Here is a tiny trained network, its code and every weight. The questions are about switching its units off for an input and a class, where a switched-off unit gives its printed mean instead of its output.

import numpy as np


def w(rows, s, z=0):
    codes = np.array(rows[::2]) - 128.0
    scale = np.full(codes.shape[1], s)
    scale[-1] = z or s
    return codes * scale


def f(y):
    return np.maximum(y, 0)


def log_softmax(a):
    a = a - a.max(-1, keepdims=True)
    return a - np.log(np.exp(a).sum(-1, keepdims=True))


def net(x, mask):
    res = np.array(x, float).reshape(1, 5) / 4 @ E
    y = f(res @ A[0][:, :-1].T + A[0][:, -1])
    res = res + np.where(mask, y, B[0][:, -1]) @ B[0][:, :-1]
    return log_softmax(res[-1] @ U[:, :-1].T + U[:, -1])


A, B = {}, {}
E = w([
[166,43,124,180,63,77],'x0',
[211,162,167,123,68,187],'x1',
[207,100,29,128,198,160],'x2',
[107,128,159,247,172,181],'x3',
[70,98,56,120,51,215],'x4',
],0.011)
A[0] = w([
[100,132,181,117,108,123,39],'neuron 0',
[114,126,178,124,126,113,34],'neuron 1',
[82,131,101,124,152,91,2],'neuron 2',
[108,193,157,68,187,146,88],'neuron 3',
[174,125,145,145,89,146,65],'neuron 4',
[163,146,83,81,84,60,59],'neuron 5',
[88,252,117,99,183,205,71],'neuron 6',
[110,134,84,149,96,140,48],'neuron 7',
[44,83,77,142,153,41,118],'neuron 8',
[76,133,207,113,78,113,71],'neuron 9',
[76,173,184,198,96,128,88],'neuron 10',
[71,94,69,85,84,184,91],'neuron 11',
[222,118,57,154,154,139,70],'neuron 12',
[169,127,169,121,165,47,51],'neuron 13',
[87,168,82,124,95,168,6],'neuron 14',
[158,125,34,144,184,142,82],'neuron 15',
[123,143,113,99,190,173,102],'neuron 16',
[50,81,103,137,194,99,154],'neuron 17',
[153,92,111,111,168,140,38],'neuron 18',
[68,94,73,135,75,201,59],'neuron 19',
[204,209,184,119,99,202,139],'neuron 20',
[157,144,158,145,171,59,87],'neuron 21',
[175,169,146,127,169,65,28],'neuron 22',
[110,130,157,255,183,198,51],'neuron 23',
[205,124,143,139,61,146,145],'neuron 24',
[164,52,107,207,65,75,57],'neuron 25',
[129,112,108,2,111,88,69],'neuron 26',
[186,97,105,156,200,181,59],'neuron 27',
[68,141,171,148,88,83,52],'neuron 28',
[71,157,203,107,96,128,50],'neuron 29',
[179,165,175,134,193,79,81],'neuron 30',
[139,156,113,47,95,97,89],'neuron 31',
[194,141,57,138,181,141,34],'neuron 32',
[167,33,135,150,77,87,65],'neuron 33',
[159,63,148,141,122,83,25],'neuron 34',
[156,92,101,80,154,140,83],'neuron 35',
[129,93,129,196,112,117,79],'neuron 36',
],0.013,0.006)
B[0] = w([
[131,119,96,127,82,104,167],'neuron 0',
[153,119,116,140,79,113,154],'neuron 1',
[184,175,98,98,151,137,156],'neuron 2',
[99,134,111,205,164,114,201],'neuron 3',
[146,171,80,91,174,154,163],'neuron 4',
[74,63,198,86,165,117,194],'neuron 5',
[79,153,115,236,219,45,226],'neuron 6',
[183,131,195,150,126,116,151],'neuron 7',
[179,219,71,50,166,164,238],'neuron 8',
[140,91,58,132,59,81,218],'neuron 9',
[144,78,99,83,77,83,220],'neuron 10',
[180,130,211,171,105,180,206],'neuron 11',
[117,113,84,123,55,97,214],'neuron 12',
[153,117,144,162,120,193,212],'neuron 13',
[181,134,158,162,114,131,162],'neuron 14',
[126,106,102,117,61,106,210],'neuron 15',
[106,138,105,165,133,102,182],'neuron 16',
[163,195,78,56,151,184,232],'neuron 17',
[135,130,105,132,72,89,157],'neuron 18',
[223,145,209,182,86,213,211],'neuron 19',
[160,202,65,41,191,175,225],'neuron 20',
[173,126,171,137,93,188,208],'neuron 21',
[190,128,193,160,91,173,194],'neuron 22',
[65,16,254,2,189,110,248],'neuron 23',
[118,195,85,80,179,165,207],'neuron 24',
[89,149,100,188,207,74,229],'neuron 25',
[85,74,194,103,173,105,221],'neuron 26',
[113,102,93,98,38,65,205],'neuron 27',
[131,115,84,122,76,97,203],'neuron 28',
[131,103,54,142,47,63,206],'neuron 29',
[193,141,193,177,77,216,222],'neuron 30',
[73,66,178,87,153,97,195],'neuron 31',
[132,78,75,135,57,86,200],'neuron 32',
[83,166,100,201,188,106,213],'neuron 33',
[98,162,151,203,160,115,177],'neuron 34',
[117,93,125,123,105,58,169],'neuron 35',
[95,105,143,142,192,129,180],'neuron 36',
],0.0094,0.013)
U = w([
[125,80,90,128,10,64,107],'0',
[184,116,211,194,69,176,117],'1',
[78,48,207,59,144,92,97],'2',
[84,147,113,236,168,76,132],'3',
[153,195,91,42,132,144,108],'4',
[110,133,115,111,105,141,255],'5',
],0.012,0.01)

Each question gives the input, the list of numbers given to net, and the class t.
The units are the neurons (one row each of A and B). Each row of codes is followed by its name. A weight is (code - 128) times the scale printed after its matrix; where a second scale follows, it is the last column's (A, B and U).
mask holds one flag per neuron, in row order. A switched-off neuron (its flag False) gives its mean, the last column of its row in B, instead of its output. The means were averaged over made-up inputs and are rounded, as every weight is.
A unit's drop is (log p(t) with every unit on - log p(t) with that unit switched off) / (log p(t) with every unit on - log p(t) with every unit switched off).
The circuit of an input: a set's keep is (log p(t) with only the set's units on - log p(t) with every unit switched off) / (log p(t) with every unit on - log p(t) with every unit switched off). Starting from the 12 units with the biggest drops (on a tie, the unit counted first), units are removed one at a time, each time the one whose removal leaves the highest keep (on an exact tie, the one counted first), for as long as the keep stays at least 0.8.
circuit, biggest first: the units of the circuit, biggest drop first
unit that matters most: the unit with the biggest drop
top k neurons: the k neurons with the biggest drops, biggest first
drop when u is switched off: that unit's drop, to one decimal
input [-4,7,-4,4,0], class 4: unit that matters most : neuron 20
input [4,2,5,-7,6], class 2: top 4 neurons : neuron 5; neuron 26; neuron 31; neuron 30
input [0,8,6,2,7], class 4: top 2 neurons : neuron 20; neuron 24
input [4,8,6,0,7], class 4: top 4 neurons : neuron 24; neuron 20; neuron 4; neuron 30
input [-5,-7,1,8,-7], class 2: top 2 neurons : neuron 23; neuron 19
input [-4,4,-4,-6,7], class 1: top 3 neurons : neuron 19; neuron 11; neuron 23
input [2,-7,4,-7,2], class 2: top 3 neurons : neuron 26; neuron 5; neuron 20
input [-8,8,-5,-2,8], class 1: top 2 neurons : neuron 19; neuron 11
input [-6,1,-6,1,2], class 0: top 2 neurons : neuron 29; neuron 10
input [3,-8,-6,1,-4], class 4: top 2 neurons : neuron 8; neuron 17
input [-3,-3,3,5,4], class 2: top 2 neurons : neuron 23; neuron 30
input [-3,-4,4,-7,-7], class 1: top 2 neurons : neuron 30; neuron 23
input [3,7,0,-5,2], class 4: top 2 neurons : neuron 23; neuron 24
input [-7,-5,7,-7,8], class 1: circuit, biggest first : neuron 11
input [-8,2,-2,-6,-8], class 1: top 2 neurons : neuron 30; neuron 22
input [6,-6,1,6,4], class 2: top 4 neurons : neuron 23; neuron 6; neuron 20; neuron 36
input [-6,-3,-7,-3,-6], class 0: top 2 neurons : neuron 29; neuron 9
input [4,4,5,6,-2], class 2: drop when neuron 23 is switched off : 1.6
input [7,8,-8,5,7], class 0: drop when neuron 9 is switched off : 2.4
input [3,8,-7,-2,0], class 4: drop when neuron 4 is switched off : 0.3
input [-8,0,-5,-5,6], class 3: circuit, biggest first : neuron 6
input [1,-7,-3,-2,-4], class 4: drop when neuron 0 is switched off : 0.0
